Below are the code and all the weights of a small trained network. Each question names an input and a target symbol and asks about switching units off, where a switched-off unit gives its printed mean instead of its output.

import numpy as np


def w(rows, s, z=0):
    codes = np.array(rows[::2]) - 128.0
    scale = np.full(codes.shape[1], s)
    scale[-1] = z or s
    return codes * scale


def f(y):
    return np.maximum(y, 0)


def softmax(a):
    e = np.exp(a - a.max(-1, keepdims=True))
    return e / e.sum(-1, keepdims=True)


def log_softmax(a):
    a = a - a.max(-1, keepdims=True)
    return a - np.log(np.exp(a).sum(-1, keepdims=True))


def net(x, mask):
    ids = ['ΔΛΨΩαγεζηθμξπστφ'.index(c) for c in x.split()]
    T = len(ids)
    res = E[ids] + P[:T]
    q, k, v = (res @ M[0].T for M in (Q, K, V))
    z = softmax(np.where(np.tri(T) > 0, q @ k.T / 3**0.5, -1e9)) @ v
    res = res + np.where(mask[0], z, O[0][:, -1]) @ O[0][:, :-1]
    y = f(res @ A[0][:, :-1].T + A[0][:, -1])
    res = res + np.where(mask[1:25], y, B[0][:, -1]) @ B[0][:, :-1]
    return log_softmax(res[-1] @ U[:, :-1].T + U[:, -1])


Q, K, V, O, A, B = {}, {}, {}, {}, {}, {}
E = w([
[158,100,164],'Δ',
[126,199,95],'Λ',
[100,78,127],'Ψ',
[198,62,97],'Ω',
[133,153,196],'α',
[143,188,187],'γ',
[154,169,204],'ε',
[107,189,106],'ζ',
[115,6,139],'η',
[79,118,125],'θ',
[211,187,170],'μ',
[99,7,139],'ξ',
[208,145,174],'π',
[72,33,142],'σ',
[67,233,93],'τ',
[226,178,62],'φ',
],0.016)
P = w([
[82,197,253],'0',
[92,105,70],'1',
[101,145,234],'2',
[96,89,71],'3',
[121,120,223],'4',
[105,73,76],'5',
[133,104,213],'6',
[108,63,78],'7',
[143,108,213],'8',
[108,60,81],'9',
],0.0055)
Q[0] = w([
[144,167,251],'head 0',
[133,154,147],'head 0',
[79,112,24],'head 0',
],0.011)
K[0] = w([
[2,137,143],'head 0',
[138,146,118],'head 0',
[242,148,134],'head 0',
],0.015)
V[0] = w([
[1,125,180],'head 0',
[190,136,61],'head 0',
[202,107,203],'head 0',
],0.0054)
O[0] = w([
[144,248,242,171],'head 0',
[138,101,38,141],'head 0',
[69,3,179,3],'head 0',
],0.0026,0.00048)
A[0] = w([
[31,118,104,104],'neuron 0',
[162,159,112,87],'neuron 1',
[164,123,133,96],'neuron 2',
[116,88,85,140],'neuron 3',
[49,30,186,67],'neuron 4',
[176,202,61,160],'neuron 5',
[66,119,178,144],'neuron 6',
[115,98,127,149],'neuron 7',
[121,114,85,208],'neuron 8',
[100,137,21,60],'neuron 9',
[101,202,92,159],'neuron 10',
[222,134,140,151],'neuron 11',
[150,159,200,2],'neuron 12',
[177,127,134,78],'neuron 13',
[171,221,114,53],'neuron 14',
[79,131,9,109],'neuron 15',
[101,170,146,168],'neuron 16',
[67,136,174,100],'neuron 17',
[131,165,194,150],'neuron 18',
[77,100,121,149],'neuron 19',
[58,133,13,125],'neuron 20',
[85,54,154,82],'neuron 21',
[182,128,146,156],'neuron 22',
[79,190,156,107],'neuron 23',
],0.012,0.0065)
B[0] = w([
[94,70,172,215],'neuron 0',
[100,135,87,150],'neuron 1',
[130,156,110,140],'neuron 2',
[141,83,151,191],'neuron 3',
[139,210,177,235],'neuron 4',
[86,148,201,254],'neuron 5',
[91,98,89,223],'neuron 6',
[119,141,106,174],'neuron 7',
[75,131,49,236],'neuron 8',
[169,227,169,190],'neuron 9',
[102,64,123,240],'neuron 10',
[134,93,173,199],'neuron 11',
[152,137,3,143],'neuron 12',
[116,163,102,142],'neuron 13',
[154,155,7,190],'neuron 14',
[200,159,155,235],'neuron 15',
[108,135,72,219],'neuron 16',
[157,64,138,185],'neuron 17',
[158,124,184,211],'neuron 18',
[97,139,96,204],'neuron 19',
[199,78,133,249],'neuron 20',
[188,153,147,193],'neuron 21',
[117,120,172,176],'neuron 22',
[118,158,111,207],'neuron 23',
],0.023,0.0053)
U = w([
[153,89,124,169],'Δ',
[134,5,67,118],'Λ',
[128,129,94,132],'Ψ',
[157,54,157,249],'Ω',
[134,173,172,1],'α',
[89,160,151,169],'γ',
[193,198,62,114],'ε',
[131,102,212,130],'ζ',
[85,192,101,143],'η',
[117,133,158,131],'θ',
[167,80,186,160],'μ',
[186,111,51,121],'ξ',
[217,64,114,162],'π',
[128,132,194,25],'σ',
[45,68,182,138],'τ',
[249,113,156,73],'φ',
],0.011,0.0047)

Each question gives the input, a string of symbols that net reads in full, and the target symbol t.
The units are the heads (3 rows each of Q, K, V and O) and the neurons (one row each of A and B). Each row of codes is followed by its name. A weight is (code - 128) times the scale printed after its matrix; where a second scale follows, it is the last column's (O, A, B and U).
mask holds one flag per unit, heads first, then neurons. A switched-off unit (its flag False) gives its mean, the last column of its rows in O or B, instead of its output. The means were averaged over made-up inputs and are rounded, as every weight is.
A unit's drop is (log p(t) with every unit on - log p(t) with that unit switched off) / (log p(t) with every unit on - log p(t) with every unit switched off).
The circuit of an input: a set's keep is (log p(t) with only the set's units on - log p(t) with every unit switched off) / (log p(t) with every unit on - log p(t) with every unit switched off). Starting from the 12 units with the biggest drops (on a tie, the unit counted first), units are removed one at a time, each time the one whose removal leaves the highest keep (on an exact tie, the one counted first), for as long as the keep stays at least 0.8.
units of the circuit, in order: the units of the circuit, biggest drop first
unit that matters most: the unit with the biggest drop
top k neurons: the k neurons with the biggest drops, biggest first
drop of u: that unit's drop, to one decimal
input τ τ θ Λ, target ε: units of the circuit, in order	[neuron 14; head 0]
input θ Ψ τ θ Λ γ θ θ, target Λ: units of the circuit, in order	[neuron 5; neuron 0]
input π φ Ω σ θ φ, target φ: units of the circuit, in order	[neuron 15; neuron 9; neuron 11]
input θ φ Δ θ η θ Λ τ, target φ: unit that matters most	neuron 20
input φ ξ γ, target ξ: units of the circuit, in order	[neuron 12; neuron 5]
input Λ θ μ, target ε: top 4 neurons	[neuron 14; neuron 12; neuron 0; neuron 20]
input ξ Ω φ θ, target φ: units of the circuit, in order	[head 0; neuron 15; neuron 20]
input Λ Λ τ Ψ φ τ θ ξ, target φ: units of the circuit, in order	[neuron 4; neuron 21]
input θ ζ θ Λ θ Ω τ, target Λ: units of the circuit, in order	[neuron 10; neuron 4]
input Δ θ μ Ω θ Λ φ σ, target φ: units of the circuit, in order	[neuron 4; neuron 21]
input θ φ Λ τ θ ζ, target φ: units of the circuit, in order	[head 0; neuron 15; neuron 20]
input θ Λ τ φ θ Ψ Δ Λ θ Λ, target φ: units of the circuit, in order	[head 0; neuron 20; neuron 15]
input θ Λ φ θ Δ σ, target φ: top 3 neurons	[neuron 4; neuron 21; neuron 20]
input θ θ τ ζ ζ σ μ τ Λ, target η: unit that matters most	neuron 14
input φ τ θ, target τ: top 3 neurons	[neuron 20; neuron 14; neuron 15]
input θ ζ τ, target Λ: top 3 neurons	[neuron 10; neuron 14; neuron 4]
input θ θ τ Λ, target ε: drop of head 0	0.4
input τ Λ θ φ μ φ τ θ φ Λ, target φ: drop of head 0	0.8
input θ Ω φ Λ φ φ φ θ θ θ, target φ: drop of neuron 20	0.3
input Λ τ ζ Ω φ θ Λ θ θ π, target ζ: unit that matters most	neuron 11
